Each row has a hidden value. The values are split into ranges, and the grade after each row names the range that its value falls in. Each part has its own value, ranges and names.
[ 146  -67   50   96  -42  152  -86  -43 -146  130 -115  -80   95  -62
 -102 -102 -135   40 -280   66 -137  219 -220  -17  -30   90  108    7
  180   46   34   35   40  -86  -11  319 -113  -80  -40  245  134  -22
  323  106   18  116  -87  355]  <10>
[ -16  192   -9   95   18   15  -59  -63 -144 -165    2 -210   61 -170
   52   -1  -17  103   66   -1   -2  316  -30   76  -56   -7  -82   31
  -20  160  -45   40   77 -129   55 -123    9  -39    4  -40  318   76
 -292  138   65  233   22 -146]  <16>
[-143 -126  186   62  110   67   32  -22  -71  134   61   24 -114   68
 -133  -63   25  111 -290   85 -113 -175   -3 -111  105    8 -105  170
   65  -83 -143   48  -97  -95 -108  128   25  106    5   81  -45  -55
  214  -39  132 -103  -58  198]  <24>
[-222 -213  113 -183  147  -81  251   72  -17  -52  -28   -3  167  125
  -10   29  108  106 -128   68  -71  133   37 -256 -213 -159   92 -187
   63  -62   73 -255 -156 -148 -363    4  -94  235  144 -195 -348 -146
   89 -144  137  300   45  109]  <24>
[   5 -118  193   30   60  -98  149  113   -1  213  143  108  199  108
  113 -243  -62   82 -193  -64  -65   70 -130  -66   50 -153  120  203
   93 -165  208 -277   64 -221 -153  134  -16  -92   -8  -67 -142  -83
   98  -81  146   12 -155  116]  <16>
[-372 -126  309  165   54 -160   60   56   82  158  192 -257 -204  153
  -41 -388   67  162 -357  266 -213 -292  350   86  159  -57 -172   57
  181   84  -14  164  155 -235 -150  285  203 -100  194  128  299  160
  306  -64  400  115  -68  -46]  <16>
[-254  -57  288  -60   71  -36  -21  -58   28   38  143   40 -127  250
   80 -182 -128   11 -227   72  -40   -2   79   -4  204   86  -87   71
  108 -135  -98  191  118 -254 -165   31  249  -53  215  107  -45  -91
   52   21  247   32  -39   56]  <10>
[  64   96   84  -29   97  -27  -24 -154   36  -26  100  133   18   92
   45   82   26  -54   59  -37   18   34  123   33  230    1 -284  184
 -256 -296  -93   68  109 -197  -53 -231  190  -28   39 -133 -129   81
 -176  -86   38 -193  134  -85]  <26>
[-521 -186  427 -230  -24   -4  183   93   76  236   69  -57   63  252
  285 -306   83  225  -40  203 -177   24   91 -102   78 -182  -35   17
   40 -100  181  -75 -107 -206 -230  199 -190  130  295 -295 -280  -77
  260 -131  306  140 -137   42]  <26>
[ 116   81 -122  171   18  105   64   97 -204 -111   26  -74   61 -306
 -163   31  -53  130  -21  -83   52  196 -157    9  -59  -41  -91   97
   29  245  -70  -92  -34  -72   86  -83   -9   52  -96   82  204  -31
 -204   93  -72  120  -74 -112]  <10>
[-167  128   61  122  -98  159 -115 -170  -74  -87 -126 -251  -44 -179
   -1   78   29   35   94  137  -17  281   97   21    3  117 -432  125
  -49  141 -217  214  -10 -257   66  -19   45    4  171   43   47  116
  -54  158  -59  172  -10   61]  <16>
[-374   -1  347 -163 -138   27  116  -64  141   23   32   -7   67 -112
  163   12  -71  122  135  127 -193   48  -34  -17   47  -49 -117  -19
 -123  103  -12   22 -191  -38  -37  -26 -261  172  150 -115  -48   82
   -4   26  230  124  -17  -64]  <10>
[ 135  128   87  -28  -44  -47  124  110  -87  -96   20   16  148 -117
  -23   20 -102   30   31   -3  -66  222 -120   58  -20    1  -56 -167
 -103  -53   32 -208  -57    5  -13 -218   13   56   -7 -147   22   34
 -186  127  -46  104  116  -90]  <27>
[  15 -149  -49   18  106   68  -10  141  -64   90  174   68 -114  134
 -205  -57   -4   62 -204   30   82  -34   64  -63  164 -173   39   80
  176  -53  -67   90   89 -171 -120    0  110   39   52   44  -59 -183
  132 -225  108  -83  -55   -9]  <21>
[-130   18  151  -56  172   69 -139 -288    2  -34  152  159 -149  116
   36   83 -125    1 -131  -94   14  -62  -71  -56  230   64    5  261
  -18 -113 -227  318   77 -145  -79  -73  101   14   -4  163   95  -91
 -150  -47  286 -150    3   26]  <26>
[ -26  140  -39  -92   89   30  -95 -178    8 -172   92  -40   48   43
  134   65  -49    9  171  -64   63  274   37   62  103  -98   15   29
  -94   41    6  226  216 -216  -44 -166    0  -66   54  -50  197   10
 -302 -102  245  123   94 -257]  <10>
[ 150  -10  -77   33   23   69  -77  -38  -88 -111   31  123   48 -286
 -234  176 -134   57 -164  -30  -26   98 -146    1    6   67   74   34
   -5  137 -164   31  -53  119   87 -108  -46  110 -136  237  207    2
  -69   72  -42    6   -2   39]  <16>
[ -52  187  -57    1   70  274 -191 -210 -213 -168 -105 -219 -113   43
   12   99  -20   33  106   33   54  349  -55   -2   48   64 -147    8
    2   94 -178  376   81 -226   11  -49  -17    6   72   23  184  -81
 -155   69   97  141   82  -10]  <24>
[ 203   37  -21  -50  -44  109   72   70 -174  -48 -187 -103  226  -57
  -50  -35  -38   40  -29   87 -114  388 -119   23 -107   50  -34 -268
  -53   -2  138 -137   -8  -51  -42   71 -106   26   28  -54  -19   21
  129  103 -109  227  100  117]  <26>
[  98  -47   43  124   57    2   10   51  -40   73  150   -1  -73   16
 -179 -101 -125   30 -251   -1  -56  -73  -59   29  119  -68   85   33
  161   36  -26   76  118 -111  -68  100   77  -73  -51  189  223  -29
  109  -68  202  -20  -14   14]  <27>
[ 219  -42 -259  117  -42  131   38  234 -186    5   -4  -91  136 -279
 -246   44   64  144   -1   13   77  273  -59  -17  -94 -218    6    2
   90  194   44 -170  -21  -48   58  -32 -127   82  -62  -59   60  -50
   18  -96 -174  117  -78  -61]  <27>
[ -20  -81   51   61  177  220   -3  -79 -175   29  -25  116  -87   64
 -168   30  -15   61 -233  -14  -10  -43 -101 -143  128  124 -209  251
  -21  -81 -205  111  -86 -155  -54   74   73  109  -45  186 -156 -155
  127    9  -14 -155  -62  237]  <12>
[ -28  174  128   88   59   18   49 -212  -64 -185  -20  -29   -8  -63
   20  149 -113  -87   35 -107   24  181 -100  -56   -5  149 -300   99
  -88  -52 -218   47  -13 -274  -96 -189  206  -10   61   43  -61    4
 -319  176   36   98  101   32]  <27>
[ -52 -179   52  -25  207 -127  -67  -14 -116  114   43   24   65  127
  -65   14  246  132 -333  101  -21   46  162 -186  -59 -109   64  153
   68 -349  -74 -191  -41  -56 -210  -47   89  127   28 -228 -200  -49
  114 -127  -40  -24   -9  273]  <24>
[ -22 -197   70  -99   77   79  131  237  -86  110   73  106   27   19
 -216  -96   16  213 -247  145 -172 -136  -42  -51   73 -126  140 -117
   15   32   67 -102 -152  153  -54   99 -213  229  -79    2   21  -86
  314 -140  108  -54  -22   34]  <12>
[ 306   37 -101   35  -37  177  -90  -19  -25  -18  114  380   55 -250
 -212  249 -236  -66   10 -171  114   96 -247   11  235   46  -94  289
 -131  -38 -196   40  -29    0  179 -258   13   51 -166  210  -94  -91
 -155   -6 -175 -306  -54   14]  <16>
[-178 -129  124 -212   14  -63 -106    5  144   38  231  223  -53  157
    9   72  -59   -6  -64   69   80   53  159  -47  223 -131   56   75
   49 -205 -121  132   64 -118 -126 -242  107   85  195  -86 -224 -127
  -30 -206  136  -84  -12  -46]  <10>
[ 142  -38 -216  139   14   10  -13  163 -205  -50    6 -145  102 -318
 -257   96  118  174 -117   42   47  234   -6  -50 -190 -177   70   -8
  133  167  -54 -200  -63   34   20  -94  -67  126  -71  -76  165   -1
  -63  -24 -154  181  -45   -8]  <27>
[  77   72  -13  -52    5   70   99   64  -85  -50  -30 -128  135   -6
   -1   -5   11   75  115   44  -74  245  -62   14  -41 -160   23 -188
  -56   51  137  -60   13 -101  -72  -24 -182   42    2 -180   75    7
  -27  -74  116  174  114 -111]  <21>
[-199 -118   47  -43  160   -7 -146 -193   -9  -37   93   62 -115   73
  -67  131   64   31 -203   30   77   28  158 -145   74    0  -65  209
   78 -131 -270  192   36 -178 -161 -101  185   98  134   54 -108  -87
  -45 -105   96  -10  -22  120]  <27>
[ 145    8   51   45  -99  253  -35  178 -212  145  -59   25    3 -115
 -207    7  -65  115 -103  126  -99  114 -221   -7   90   13  -71   15
   12  -30  -77  -54 -200   90  134   16 -193  140  -93  -26  -37  -86
  222   89 -169 -136  -45  213]  <12>
[-228   13  296  -77  115 -191 -103 -248    8    0   35  -72   74  143
  233  -59   26   54 -199   70 -127  162   67  -57  -36   54   81   77
   28 -240  -39    4   69 -140 -194  -17   85  -38  118 -112   61   71
  -84   85  230  171   38  177]  <10>
[ -24 -126  139 -196   61  199   53   61  -34   88  135  412  -18  123
  -55   42 -204   24  -94  -95   55   -8 -240 -122  270    3   12  173
  -35 -175  -98   39 -117  -62  -53 -109  -25  171   10   66 -362 -308
   38  -94   36 -262  -97   86]  <21>
[  35 -150   65  -42   70  181   45   -9  -34  100   24  181  -25   98
 -153  -18  -99    9 -189    9  -42  -42  -85  -84  183   31  -85   93
    6  -76  -57  106  -10 -143  -92  133    6   64   19  189 -187 -133
  258 -109   67 -135  -39  164]  <21>
[ 163   75  -95 -110  149   83 -170  -98   -3  -90  189  256 -122  178
 -105  167  -36  -83   47  -53  157   30  144   61  380  -29 -163  138
 -196 -282 -192  291  196 -136    2 -361  248    7   18  -36  -76  -75
 -200 -205   32 -321  159 -191]  <21>
[-316  -87   32 -248   69   52 -310  -60  -89  158   24 -162   16  135
  187  -56  410  324   21  317  -34  222  376  -14  104 -259   46  132
  -73 -215   18  150   26   36    0  -55 -225  182  179 -504   31   57
  123 -250   60  -13  -40  -19]  <21>
[-204 -217   74    9   36   23 -106  127  -71  234  154  -17 -116  -17
 -161  -31  169  235 -267  178  -19 -100  119 -125   67 -234   96  200
  210  -71 -137  -11 -123   29  -57   23  -93  195   51 -143  -28  -93
  222 -189   54  -97 -159  139]  <21>
[   2  -35  199  -13  102   19  310  174 -128  -74  153  294   30 -129
 -136  -39 -278  109 -225 -184  -55 -112 -383  -85   45   84   42   27
   -2   70  -77 -246 -226   64  -61 -121   47  195 -127  169  -37 -208
 -181  157   79  -37  -72  -45]  <26>
[-311   86  141  -42   68   66 -194 -332   -9  -37   37  -91  -71  -57
  166  125  122  123   83   49   -7  110  113  -44   94  -15 -187  310
 -123  -40 -222  261   -9 -144    1 -117  -46   85   97 -124  100   85
 -213  -17  166   -7  -15  -25]  <27>
[ 149   83   16  -76   72  159  168 -203  -65 -327 -146  187  153 -203
 -110  211 -288  -84   -3 -156  -85  192 -291  -26  -30  311 -171 -148
 -243  170 -105   54  -74  -49  -32  -64   12  103  -71  372    3   -7
 -169  210   12  145  148    9]  <10>
[ 104   -8  -11  205   87   69   80  231 -247   28   63  -83  -98  -84
 -314  -76   13  152 -270   70  -54  -70  -67  -19   15  -35  -82   14
  114   60 -115 -106  -99    3   10   -7   65   98 -116   45  156  -69
   79   53  -39  -31  -16   49]  <12>
[-139 -168   37   59  176  -53  -92 -112  -67   29   63   20  -73   13
 -137   38  142   90 -336   70   22  -36  196 -137   23   20 -120  242
   84 -140 -228   45   13 -140 -147   -3  222   89   87   65  -85  -18
   73  -67    0  -18  -62  194]  <27>
[-268  -14  135 -140   83   -1  110   95 -146  -74  -33 -144   52  -18
   33  -76  197  277  -34  203 -139  102  149  -29  -63  -57 -121 -143
 -127   20    7 -107 -166   59  -71  -84 -104  262  108 -288   33   41
  -17   25   52  182   57 -109]  <24>
[-315 -271  434 -265  -26 -119  156  103  214  162  235  395   50  146
   60  -67 -236   38 -246   39 -118 -139 -110 -142  164  -47  182   44
   91 -183  -16 -128 -167  -18 -210  -49  -42  176  146   38 -381 -194
  161  -81  240  -63 -128  146]  <16>
[ 224  177 -129    4   24   63   45   45  -99 -235   65   -7   82 -109
  -76   53 -190  -15  114 -110   58  294 -134  115   46  -33   14 -160
  -54  165   28   57  149 -110   27 -198   43  -50  -47   74  251  -30
 -298   31   82  154  120 -285]  <10>
[   4  -66  -21   53   88   62 -340 -200 -138  127    2  -36   41    8
   34   13   72   86 -243   36   48  278   -3  -83   26  -14  125  347
  162 -164 -114  121  125 -141   -8   79    6  -66    4   32   65  -51
   71  -20  -19   -7 -150  322]  <16>
[ 272  127 -130  181  129  -45  142  108 -156 -206  121   43   87 -252
 -203  -20 -105   82  -97 -145    5   45  -92  117   29   20  -87   24
 -111  179  -10 -133   91  -13   76 -167  160  -23 -195  167  351   67
 -298   88    1   42   52 -279]  <16>
[-146  -65  114   68 -106   76   91  214 -139   42    9  -92   52 -242
 -104 -102  -77  204 -145  101  -73  163 -145  -40  -91  -32  -12    3
  171  238  -37 -154 -182   -6   35   53 -123  141   49   45   57  -77
   72  145  -38  207 -181   71]  <16>
[-115  -81 -160   32   69  150 -165   10 -145    6  114  -26   -3 -316
 -118   53  104  318  -74   18   48   87  -18  -26   23 -195  146  290
   68  302 -101  107  -42   98  156  -13 -248  176 -112   53  350  -37
  -79 -121   64   12 -215 -131]  <16>
[-139   30   29 -114  143   27  -35 -239   70 -236  128  189  -93    4
  -37  265  -86  -64   50 -101  118   40   72  -74  153   51 -187  132
 -136  -39 -288  251   36 -189 -110 -317  199  115  101   97 -105  -72
 -330  -77  141  -37   98 -150]  <27>
[ -37 -304 -219 -162  183  118  -84  206 -154  146   67  -20   56  148
 -132 -191  290  309 -222  196   21   93  275  -42   95 -301  192    4
   86   -4  175   48  131   -4  -82  178 -139  146   64 -131   29 -115
  370 -397   56   13 -112  -62]  <21>
